In the rows, 128 means zero.
Here are made-up things, facts about them, and rows of numbers that follow some of those facts. Name the thing behind each unnamed row.

Known rows:
plekles: [134 131 134 155 111 132 135 155 121 117 149 125 147 129 118 139 133 128
 117 118 125 131 125 133 139 142 116 131 130 130]
naplem: [175  62 102 122  64 185 128 161 136 135 151 161 119  90 208 176 107 150
 136 136 163 126 153 153 109 102 184 132 124 120]
muloflak: [123 123 128 123 129 127 122 127 133 126 124 132 122 122 134 125 123 131
 129 127 134 130 134 123 125 125 131 133 127 132]
volir: [137 139 120 108  93 114  81 127 163 105 125 145 141 169 132 146  92 158
 102  46 170 144 145  92  53 177 201 178  87 139]
grevar: [149 119 121 105  80 107  86 130 162 104 110 140 148 169 136 165  78 156
 112  56 157 137 150  97  57 155 201 175  82 146]
giruk: [149 139 165 128 145 144 144 134 110 172 117 113 172 145 102 149 177 125
 104 113 107 132 139 179 143 111 127  78 122 130]
fatrar: [129 125 143 106 110 129 125 102  62  76 131  81  94  99 126 128 167 110
 156 102 132 113 149  65 104 120 177  95 118 139]
tila: [143 160 125 124 116 222 121  92  32 146 252  73 126 126 151  76 244  78
 133  99 122 119  72 138  92 219 154  71 142  80]
letin: [113 121 109 137 110 221  71 123 134 155 238 166 112  96 216  63 167 123
 108  89 182 148 103 139  87 209 154 158 125 105]
bitrul: [143 140 142  83 133 130 148  83  47 105 118  63 105 118 110 131 189 103
 160 119 109 107 139  89 108 112 166  62 128 121]
grolos: [152 139  98 119 112  93 150 175 160  68 100 143 124  73 156 165 101 165
 126 121 167 139 147  72 130  95 139 179 131 112]
zonok: [122 120 126 119 131 127 123 127 134 127 125 134 121 121 137 122 122 132
 130 129 135 129 136 125 126 124 131 134 127 133]
fledetes: [150 145 133 132 136 134 158 134 108 147 135 108 158 149 102 142 155 123
 121 136 102 124 115 157 144 133 106  99 139 113]
paklum: [123 122 126 121 129 128 123 127 133 127 125 133 121 122 135 123 123 132
 129 127 135 129 134 124 125 124 131 133 127 132]
kuramer: [124 105 132 132 109 135 108 146 148 109 129 154 119  97 161 132 116 148
 119 102 163 140 162 105 119 119 147 154 113 146]
plaste: [135 189  88 147 142 177 171 109 161 149  96 154 105 159 105 163 120 157
 232 188 129 117 124  85  97 136 115  98 201  57]
floflime: [135 132 134 156 110 132 135 155 121 117 149 125 147 129 118 140 134 129
 117 118 125 130 125 133 140 142 116 131 129 130]
dropitre: [147 106 126 118 132 115 124 137  82 168 162  87 199 127 116  93 102  89
 158 133  61 105  80 146 179 148  71 150 118 121]
nonir: [137 135 124  96 156 129 146 107 120 157 111 116 131 142 120 125 143 126
 133 147 111 123 125 150 131 116 120 101 136 116]
klobizi: [123 137 141 172 101 146 115 170 138  99 168 151 139 106 137 130 143 146
  98  82 164 147 145 108 129 159 132 156 121 135]
ludim: [104 171 129 152 148 120 145 173 106 118 125  92 128 134  57 140 114  99
 108 168 110 126  82 204 145 129 153 104 162 117]

Facts:
π vikur <- baper diti duburu
π baflo <- bedum lume tekes tretreston
π ploron <- bemurak daso kletes plaste skidras
π tila <- bitrul fatrar grobrenu plotren skugris
π gebim <- bostevem pluros ripla
π trusol <- bostotum klefol
π pliplasur <- bredi
π gudrir <- bretes trebe
π stobar <- briflon libal
π breril <- briro
π ratel <- britibrun grumer letin
π kugizon <- brodra grevar kliskebras numor volir
π klastanik <- bronar kluzar lemek
π klobizi <- dafo
π ludim <- driska
π stoler <- drofel kaner studo
π niskal <- dubrem plibemik segrir tremim zudal
π giruk <- fefer zasum
π kedu <- feraplu fikle fleklam
π sastol <- fibekel
π bebrifi <- fira kuramer nonir
π puvemul <- fitos grigron pokon tozok
π zeklel <- flepum lipler stamoplan viben vifegi
π plaber <- flestem flufla sodro
π teskir <- flubon fugrak suzes
π stufar <- fufer plubu rutraskim
π girinar <- gadrun grezi skibas stenudrus
π gribos <- galom pagrin togre vutron
π dropitre <- gedi plogam stalam zaflo
π birok <- genu gigrer klidre remak
π zaziner <- gibruk sape vaskidro
π dribretor <- ginas tavus
π drutroma <- grolos
π mevemos <- ketok
π fliplipus <- kledar mosam
π kodra <- klefa liske zonok
π graklum <- klogugrek lafor mupo
π drabruk <- lamok paklum
π floflime <- liplistos
π setreskos <- luskal
π vedrim <- mefloka
π fledetes <- megrofil skapluk
π klibu <- mukliklal naplem tipon
π brodum <- muloflak
π klobu <- pligram plotek refa
π plekles <- pluti zibus
π tistu <- romar
π skoribos <- steto
π stofloman <- stumu tridak
π flifuflun <- vagrom
ω:
bitrul > grobrenu > skugris > fatrar > plotren
bostevem > ripla > pluros
diti > baper > duburu
dubrem > zudal > tremim > segrir > plibemik
feraplu > fleklam > fikle
flepum > viben > vifegi > lipler > stamoplan
flubon > suzes > fugrak
gibruk > vaskidro > sape
gigrer > genu > klidre > remak
ginas > tavus
grezi > stenudrus > skibas > gadrun
grumer > letin > britibrun
kaner > drofel > studo
klefol > bostotum
kluzar > lemek > bronar
kuramer > fira > nonir
lafor > mupo > klogugrek
libal > briflon
lume > tekes > tretreston > bedum
mosam > kledar
pagrin > galom > vutron > togre
paklum > lamok
plaste > bemurak > daso > kletes > skidras
plotek > refa > pligram
plubu > rutraskim > fufer
pluti > zibus
pokon > grigron > tozok > fitos
skapluk > megrofil
sodro > flufla > flestem
stalam > gedi > zaflo > plogam
stumu > tridak
tipon > mukliklal > naplem
trebe > bretes
volir > brodra > numor > kliskebras > grevar
zasum > fefer
zonok > liske > klefa
bebrifi μ [fira sape]
bemurak μ [stamoplan tridak plaste]
bostotum μ [vikur flufla mevemos]
breril μ [brodum]
briro μ [dribretor flufla tekes]
drutroma μ [gibruk]
dubrem μ [britibrun]
duburu μ [brodum tipon]
fibekel μ [stobar bitrul fugrak]
gedi μ [girinar klefa]
graklum μ [fitos flubon bronar britibrun]
grevar μ [sape setreskos]
grigron μ [nonir skidras ginas tekes]
grobrenu μ [vutron sape flifuflun setreskos]
grolos μ [genu]
kedu μ [vifegi]
ketok μ [britibrun dropitre]
klastanik μ [suzes kugizon birok]
kliskebras μ [plubu baper drofel gibruk]
klobizi μ [skugris pligram]
klogugrek μ [klidre]
kluzar μ [baflo]
kuramer μ [plubu]
lamok μ [flufla puvemul]
letin μ [tila]
liske μ [girinar]
lume μ [skugris]
luskal μ [vedrim]
mefloka μ [fefer numor]
mosam μ [dafo grumer fledetes gebim plaber]
mukliklal μ [skugris megrofil mupo]
naplem μ [klefol]
niskal μ [zaflo drabruk dribretor gebim]
pagrin μ [remak zaziner giruk]
pliplasur μ [ripla]
plogam μ [birok]
plotren μ [sape]
pluros μ [tremim fleklam fira klidre liplistos]
ratel μ [viben]
romar μ [fleklam skibas tekes]
rutraskim μ [bedum klibu]
skapluk μ [lipler ploron kletes]
sodro μ [tremim zudal klidre flifuflun plibemik]
steto μ [liplistos]
stofloman μ [libal pokon gadrun brodra ludim]
stoler μ [fledetes fugrak]
studo μ [refa gudrir]
stufar μ [baflo]
togre μ [zaflo stenudrus kodra]
trebe μ [plotek numor]
vagrom μ [feraplu]
vaskidro μ [stamoplan]
volir μ [mupo]
zibus μ [zudal sastol gibruk]

Name these rows:
No name comes twice in this set of rows, the named rows included.
[122 159  96 182  97 181 135 146 188 103 114 191  94 117 142 169  94 178
 220 147 178 133 158  44  87 138 141 148 179  84] : bemurak
[135 130  85 137  97 136 164 149 148  78 145 177  69 115 144 150  94 181
 130 140 186 132 167  78 118 150 148 157 159 116] : vaskidro
[189  94  96  90 106 182 164 123 108 180 134 124 133 134 170 170 133 128
 148 177 114 110 118 195 119 100 161  80 145  91] : klefol
[ 91 160 121 117 167 116 132 144 119 129 101 101 102 127  75 124 103 102
 120 177 121 125  92 196 132 113 168 107 158 119] : libal
[123 166 135 141 156 173 117 106 161 182  81 131 155 143 120 144 143 124
 222 151 103 126 115 113 100 103 111  93 155  85] : skidras
[116 173 109  88 141  90 109 129 133 124  80  87 128 197  50 157  64 111
 112 132 114 124  81 189  70 148 221 126 128 120] : brodra

The same things again, as new rows of numbers:
Named rows:
dribretor: [116 154 103 125 208 120 120 129 149 113 172 114  76 119 169 205 132 164
 170 157 149 106 116 120  98 159 119 140 191 147 114 110 110 134 115 122
 149 120 152 193  83 149 156 124 131 106 155]
ginas: [135 169 109  81 146 137 121 125 147 126 138 108 154 113 153 167 115 162
 148 134 145 117  85 129 115 144 128 130 151 133 118 112 104 155  96 125
 138 137 130 183  92 113 120 117 117 105 118]
gribos: [123 122 120 143 126 107 127 152 125 111 127 107  88 136 108 150 143 111
 152 138 130  91 157 126 143 120 120 110 119 178  97 156 137 103 142 125
 143  92 114 138 113 144 142 130 126 139 101]
kodra: [117 131 117 150 183 114 126 128 139 116 160 124  70 130 148 175 140 135
 144 146 133 119 139 123 108 145 119 131 169 145 122 121 131 119 134 126
 145 114 145 148 108 151 153 133 138 123 154]
setreskos: [ 85  84 143 109 149 174 159 127  94 128 142 178  97 163 136 167 113 148
 134 153 139 100 193 124 164 111 162 108 129 185 127 129 148 176 104 102
 136 143 122 151 130 154 146 147 134 176 167]
fefer: [128 146 140 114 124 129 140 112 139 128 132 129 141 134 127 145 132 112
 102 124 117 139 113 136 117 123 119 112 128 134 136 130 147 144 110 137
 143 120 119 120 131 125 116 133 128 130 120]
ripla: [127 145 138 112 128 126 140 113 136 129 133 131 137 129 132 141 131 121
 107 123 113 143 113 139 118 123 121 114 126 130 135 126 144 143 110 138
 147 120 122 125 129 126 117 132 127 131 122]
flubon: [ 78 130 114  69 129 121 114 112 172 139  89 161 154 148 133  83 171 120
 124 130  51 116 121 170 111 146 121 129 123 151 140  76 112  98  91 147
 200 123 138 106 104 106 136 140 123 169 130]
stoler: [126  78 130 221 175  92 104 145 125 108 144 120  29 116 142 107 142 115
 152 146 126 138 184 122 134 146 130 171 146 104 141 146 144  64 184 130
 105 150 137 113 126 141 145 117 149 119 154]
ketok: [103 103  99 103  98 113  81 145 167 134  62 136 153 134 117  28 162 112
 142 123  71 107 135 153 131 151 134 156 111 124 135  93  94  57 137 141
 156 148 138  89 107  88 137 125 126 150 117]
mevemos: [130 158  93 109 159 134 115 142 152 118 145 103 109 131 139 187 127 143
 151 141 161  92 111 111 110 149 124 117 176 162  99 115 102 137 128 116
 142 106 151 168  91 141 162 133 131 111 140]
breril: [140 107 109 157 111 128 107 154 134 118 114 110 102 138 107 120 131 103
 128 127 150 103 157 108 139 134 137 120 138 147 111 140 123 103 168 118
 114 118 140 105 124 137 160 138 141 124 132]
driska: [133 133 132 126 118 125 127 125 132 127 123 123 137 125 127 121 129 121
 119 123 121 138 121 133 128 127 126 127 121 122 132 132 133 126 127 134
 129 130 123 121 129 121 118 126 127 125 118]
flufla: [131 191 109  74 172 128 127 114 158 124 157 105 145 107 167 195 120 172
 150 138 140 124  68 133  96 150 116 129 168 133 120 103 106 162  83 132
 156 126 135 198  83 121 117 116 114  99 122]
vagrom: [145 123 127 138 104 121 114 133 132 126 112 111 138 120 121  98 128 115
 122 119 128 135 125 127 137 128 131 134 116 112 131 137 128 111 143 133
 112 140 123 112 130 113 118 121 128 118 112]
zaziner: [121 130 120 131 136 133 135 129 138 120 135 128 101 149 119 165 136 108
 112 132 135 111 144 119 120 126 125  98 150 167 116 129 139 136 131 122
 146  99 139 119 124 150 159 149 142 139 143]
plotek: [129 145 138 113 123 128 140 111 140 127 133 127 139 131 128 144 131 115
 101 124 115 142 114 138 119 121 120 111 127 133 136 131 149 144 109 138
 145 119 119 119 130 125 115 133 129 130 121]
zasum: [133 132 131 125 119 124 128 123 132 127 124 123 137 123 127 120 128 121
 118 123 122 138 120 133 129 126 127 127 122 120 134 130 134 127 126 134
 130 131 122 121 130 120 119 126 128 126 117]
plubu: [143 167 140 142 137  97 176 100 111 153 165 146 146 124  85 133  99 180
 114 119 115 139  96 136  89 109 119 110 104 104 119  79 102 149 119 122
 182  48 138 122 181 179 106 123  87 157 131]
skibas: [131 152 116  78 146 144 126 122 131 127 140 117 145 110 158 160 101 181
 150 137 143 122 105 135 138 134 150 130 137 139 121 110 107 166  91 119
 143 150 122 191  91 111 109 115 109 119 117]
klastanik: [155 100 102 168  96 125  96 161 137 115 104  96 102 132 100 101 126  97
 127 125 157 102 161 102 149 135 143 126 133 138 110 147 120  90 182 117
  99 127 136  98 125 128 160 134 142 118 125]

Name these rows:
No name comes twice in this set of rows, the named rows included.
[ 89  85 142 111 151 173 167 127  81 136 150 182 103 159 126 163  98 173
 143 153 145  93 192 122 164 108 169 109 121 180 118 116 132 181 103  92
 141 132 124 160 140 167 141 143 122 185 172] : flifuflun
[104 108 139 173 181 112 139 122 128 116 161 145  51 140 143 162 149 114
 126 147 115 135 167 130 116 134 117 129 156 143 138 134 160 114 138 131
 144 116 138 121 132 158 150 140 146 141 163] : stobar
[169 145  90 127 114 115  79 156 151 121 110  71 149  90 137 101 110 150
 166 124 162 113  92 115 133 153 138 162 140  96 113 127  80 100 153 126
  96 158 132 157  93  94 123 100 118  78  99] : bostotum
[144  90 137 217 167  76  90 141 127 111 135 105  60  84 158  73 134 133
 164 138 116 166 151 133 133 152 128 204 127  53 159 149 135  53 174 148
  86 184 124 127 124 108 104  90 134  96 131] : mosam
[145 152  85 109 158 150 106 124 162 124 147 109 109 128 155 178 110 152
 116 134 168 124 110 109 109 159 146 114 192 143 116  85  95 152 134 109
 147 124 175 154  90 137 174 143 140 107 164] : puvemul
[ 92 126 104  67 128 142 106  96 185 148  93 168 154 150 148  74 153 129
  82 122  61 148 116 166 108 156 145 126 144 130 161  43 105 117 101 138
 205 142 168  87 105  99 148 149 134 167 161] : fitos
[151 129 121 123 115 144 118 105 145 134 126 128 137 121 144 110 110 133
  75 113 130 173 114 129 127 137 152 122 141 100 153  97 124 145 136 127
 135 150 151 102 129 112 130 136 136 121 147] : tozok
[166 109 126 174  97 105 134 140  87 151 124 128 148 106  72  52  74 190
 150 117 145 121 138 118 145 113 159 151  74  78 113 100  75 109 167 105
 117 106 130 117 181 150 104 102  88 146 119] : zibus
[122  53 120 138 111 168 114 163  88 124 108 141 100 138 124 100  95 152
 162 145 167  88 209 107 198 123 190 140 110 158 116 142 117 132 152  91
  87 181 121 146 121 126 144 127 131 152 147] : bebrifi
[155 115 109 187 118 102 140 147  98 145 140 129 109 129  62  95  91 173
 145 126 156  97 151 105 123 118 144 125 108 117  93  93  74 107 183  96
 138  58 155 109 178 187 149 125 101 154 143] : drutroma

Now the same things, written a new way:
Some rows with their names:
breril: [128 121 131 106 117 144 184 155 131 122 114 113 160 137  88 138 127 131
 146 134 139 151 152 160 135 149 132 113 123 157 144 154 117]
mosam: [ 80 146 180 147 114 155 144 157 162  98 131 147 167 167 169 125 139 105
 108 123 157 112 103  58  98 193 167 125 189 150 192  40 131]
liske: [101 132 130  92 135 142 153 149 135 123 144 118 134 114  93 105 132 130
 150 119 133 128 142 129 138 137 151 114 118 128 138 135 114]
skapluk: [ 78 121 153 115 117 141 133 140 123 115 160 159 146 152 127 126 122 148
 118 129 149 100 137 127 153 182 155 130 128 132 140 127 134]
remak: [127 140 110 105 134 141 128 130 126 130 141 112  99  98 128 120 143 121
 161 126 120 135 130 136 126  97 122 122  98 121 119 136 113]
galom: [118 142 120 102 141 141 140 137 133 128 143 113 120 106 111 111 137 126
 152 124 119 131 129 126 130 117 137 117 113 125 128 130 115]
gigrer: [117 143 119 101 141 141 141 136 132 128 143 114 120 108 113 111 138 126
 152 124 119 131 129 126 129 117 138 116 113 125 129 131 116]
ginas: [168 140 104 156 172 103 103 109 121 143 115  93 157 108 132 122 124 115
 167 102 129 117 147  77 132  97 130 145 118 125 122 113 113]
liplistos: [158 118 116 168 169  73  61  89 103 156 126 146 122 154 147 134 109 148
 100 135  94 114  95  96 132 106  94 142 126  91 108 145 153]
fira: [159 119 115 165 176  69  58  88 102 159 128 148 122 156 142 132 107 152
  95 139  84 112  88  94 131 106  91 138 129  86 108 150 157]
refa: [117 126 126 137 110 135  96 114 114 125 148 152  96 126 173 145 135 133
 126 136 136 112 123 139 134 123 118 144 109 118 109 126 135]
girinar: [148 127 121 152  99 142 121 114 106 122 128 147 113 143 185 185 136 134
 134 156 129 135 123 167 132 124  93 141 102 145 112 147 140]
plaste: [139  60 135 155 137 142 136 128 155  97 152 131  76  41  86 115 128 120
 160 119 141 135 161 132 128 100  97 136 125 111 143 140 128]
giruk: [154 124 112 119 111 140 160 138 123 127 107 108 124 119 120 151 137 120
 153 138 131 160 143 168 122 108 106 124 108 147 124 153 120]
feraplu: [129 134 112 110 132 137 128 130 130 131 134 112 102  97 124 117 140 120
 152 123 123 136 131 136 125  98 125 125 107 120 119 132 117]
stamoplan: [128 104 128 140  76 103  72 107  95 145 118 186  67 132 155 151 174 117
 124 133 104 123 185 135  94 129 154 155 110  99  78 132 104]
tila: [147  81 105 171  66  99  88 135 100 117 129 110 119 173 160 166  88 106
 100 160 248 131 125 196 123 105 155  97 133 127 110 120 157]
flestem: [106 128 136 133 116 137 107 119 120 122 150 154 115 135 158 136 132 137
 120 133 136 107 124 131 139 143 132 139 120 124 120 122 137]
tipon: [127 132 112 107 131 137 127 132 128 129 135 112  99  99 122 119 141 120
 155 124 127 136 134 137 125  98 125 125 104 119 118 136 116]
plekles: [145 127 123 117 118 141 170 142 130 125 108 110 144 128 105 141 130 125
 144 136 128 156 142 159 126 127 121 116 121 152 135 151 120]
pligram: [150 132 101 156 113 184  95  76 139 157 134 164 112 110 174  93 152 145
  75 135 102  67 112 198 154 122 134 116 131 119 123  71 108]

Rows to name:
No name comes twice in this set of rows, the named rows included.
[169 102  70 178  88 157  51  76 129 160 134 132  93 120 182  84 127 119
  52 146 184  65 105 233 144  77 165  82 141  99 109  48 119] : skugris
[137 114 170 104 126  93 209 157 193  86  32  81 215 163 158  93 123 138
 112  78 177 167 110  81 136 169 171 176 156 176 194  68  84] : niskal
[ 50 140 153  60 127 145 137 188 136 172 110 120 145 159   6  74 115 115
  82 102 115 140 115 113 113 147  88 112 181  97 174 157 161] : kliskebras
[100  84 136 139 153  54  83 141 108 139 157 132 170 209  70  94  60 151
  59 145 186 101  93 114 146 160 182  76 170  87 141 136 168] : grobrenu
[125 127 145 169 178  88 100 115 114 139 134 142 211 175 121 123  93 151
 116 112 134  81 135  54 158 180 153 142 152 127 146 113 139] : romar
[138 125 122 146 167  86  75  99 106 152 141 155 114 159 138 128 113 156
  94 146  82 116  81 106 133 119  97 127 125  91 114 151 155] : vutron
[124 138 150 181 160 111 107 121 124 125 131 134 217 164 153 133 107 129
 134 104 161  79 147  41 147 183 166 152 157 145 156  76 129] : briro
[161  32 156 211 105 146 137 113 144  79 140 174  92  75 124 171 110 134
 124 145 154 133 161 161 136 138  67 153 144 137 147 148 157] : ploron
[182 148  98 172 165 110  92 102 122 141 107  87 146  97 162 134 133  99
 179 100 136 118 147  69 120  79 121 154 114 127 120  95 110] : flufla
[177 144 107 204 166  94  54  79 102 145 123 126 151 134 204 159 122 121
 146 117 128  93 123  61 133 104 109 167 118 120 111  96 135] : tekes
[169 139 138 199 106 136 118 118 131 115  90 129 158 158 215 186 138  98
 130 136 150 135 119  93  96 135 108 154 155 162 151  71 135] : drabruk
[108  97 118 149  93 106  77 134 111 119 156 123 113 155 148 129  96 115
 101 142 226 106 120 154 133 119 174 104 135 108 116 102 149] : fatrar
[122 146 157 123 109 162 198 174 169 102  95 108 169 151 128 134 147  94
 133 135 138 169 111 102  80 158 140 101 177 170 194  76 116] : stoler

The same things again, as new rows of numbers:
Known rows:
fira: [130 130 124 124 110 131 156 156 142 161 111 103 125 176 145 161 105 155
 140 151 118 143 131 146 104 124]
skapluk: [131 133 129 123 142 135 128 100 107 144 120 140 141 109 115 142  94 120
 142 115 132 131 144 117 160 147]
ploron: [120 137 150 130 114 110 104 156  70  65 127 131 114 165 142  86 169 142
  89 114 122 136  97 129 150 143]
daso: [132 133 153 135 123 115 127 101  59  94 143 131 130 168 136  93 119 159
 129 128 127 148 118 131 170 132]
trusol: [116 134 129 122 120 114 110 158 124  89 111 133 128 123 126 110 149  91
 121 112 126 126 112 123  95 142]
bostotum: [147 135 141 119 132 134 112  99 102 163 141 103 145 106 109 141 115 110
 151 120 158 129 136 121 157 116]
klefol: [141 120 125 132 131 129 133 123 158 139 139 125 118 132 132 127 121 153
 128 135 120 108 132 134 142 128]
diti: [135 123 126 129 134 132 134 114 143 142 132 129 130 127 125 134 108 145
 136 129 124 113 137 129 147 134]
ratel: [112 137 130 120 123 115 108 151 108  88 105 139 135 116 120 116 128  81
 129 109 130 137 117 116 106 150]
briro: [145 138 144 118 127 134 118  98  78 167 152  99 147 106 109 153 132 102
 150 131 160 134 134 125 150 105]
gedi: [131 128 127 126 139 136 130 101 121 143 120 136 139 116 115 144  95 126
 143 117 133 119 144 116 156 154]
girinar: [123 124 127 129 117 115 110 164 161  78 121 125 110 135 134 108 168 114
  94 117 120 108 108 130  82 147]
ginas: [155 124 136 125 119 129 122 129 156 160 154  99 127 141 123 129 155 149
 149 141 141 110 123 141 131 107]
romar: [140 141 139 116 119 135 133 111  88 173 118 101 146 141 113 158 102 111
 149 128 154 172 139 138 146 118]
bostevem: [135 123 126 129 133 132 134 113 144 143 132 128 129 127 125 133 108 145
 137 129 124 113 137 129 147 133]
drutroma: [ 91 136 117 125 111 122  97 149 101  68  89 167 135 154 138 102 121  97
 146 111 147 127 142 121  86  95]
fatrar: [140 141 138 136 157 158 122 105 138 119 128 124  93 101 125 163 118 151
 137 120 110 209 126 124 124  96]
bitrul: [120 137 139 150 157 158 142 105  89  99 163 135  95  86 132 173 159 149
  90 147 107 174 119 120 103  91]
fliplipus: [115 133 129 122 120 114 109 158 124  88 110 132 127 123 126 109 149  91
 120 112 125 125 111 123  96 143]
grobrenu: [111 151 139 120 144 161 154 112  69 141  94 121 120 143 125 177  90 123
 145 122 110 251 141 139 118 105]
kugizon: [143 142 127 110 129 112 109 162 172  84 141 134 132 112 154  95 140 106
  74 118 139 121 105 111  82 118]

Rows to name:
No name comes twice in this set of rows, the named rows included.
[131 126 122 128 111 129 159 159 149 156 117 106 117 176 149 162 107 157
 114 152 112 132 127 146 101 133] : sape
[145 128 130 123 110 130 148 151 149 164 124  99 126 170 138 152 129 155
 148 150 131 126 127 145 106 108] : fleklam
[100 143 123 117 114 143 152 115  73 151  90 132 147 169 127 168  91 118
 148 130 141 208 152 141 139 121] : sodro
[113 138 124 120 114 138 151 128 101 156  96 116 143 167 131 162  93 137
 147 138 133 174 145 142 130 123] : klogugrek
[103 132 131 132 145 137 149  94  55 123 148 154 147  87 114 167 104  96
 125 140 128 126 141 106 153 126] : fibekel
[107 138 126 120 108 113 147 169 120  95  98 113 121 169 147 144 136 110
  92 134 114 163 107 145  71 144] : setreskos
[104 125 139 137 116 114 123 156  66  76 169 114 137  96 127 144 196  86
 105 149 128 105  97 121  72 100] : gebim
[134 129 125 124 111 130 152 152 146 158 114 104 123 173 144 153 113 155
 142 149 121 132 130 146 109 114] : liplistos
[125 143 138 130 140 128 103 159 141  76 114 125  90 107 133 135 173 114
 108 111 110 190 101 124  75 104] : tila
[147 125 133 127 112 133 139 136 155 159 140  99 131 159 125 150 138 151
 148 145 143 115 128 143 117 115] : skibas
[126 128 127 126 118 113 107 165 153  84 122 127 108 132 137 103 170 113
  92 117 118 110 106 132  85 139] : brodum
[101 124 115 135 125 146 105 100 125 105  93 166 136 147 132 118  98 150
 148 124 146 109 154 122 143  94] : kuramer
[101 138 123 120 107 115 143 169 120  91  93 116 122 176 150 142 134 117
 118 137 116 162 112 146  68 124] : flifuflun

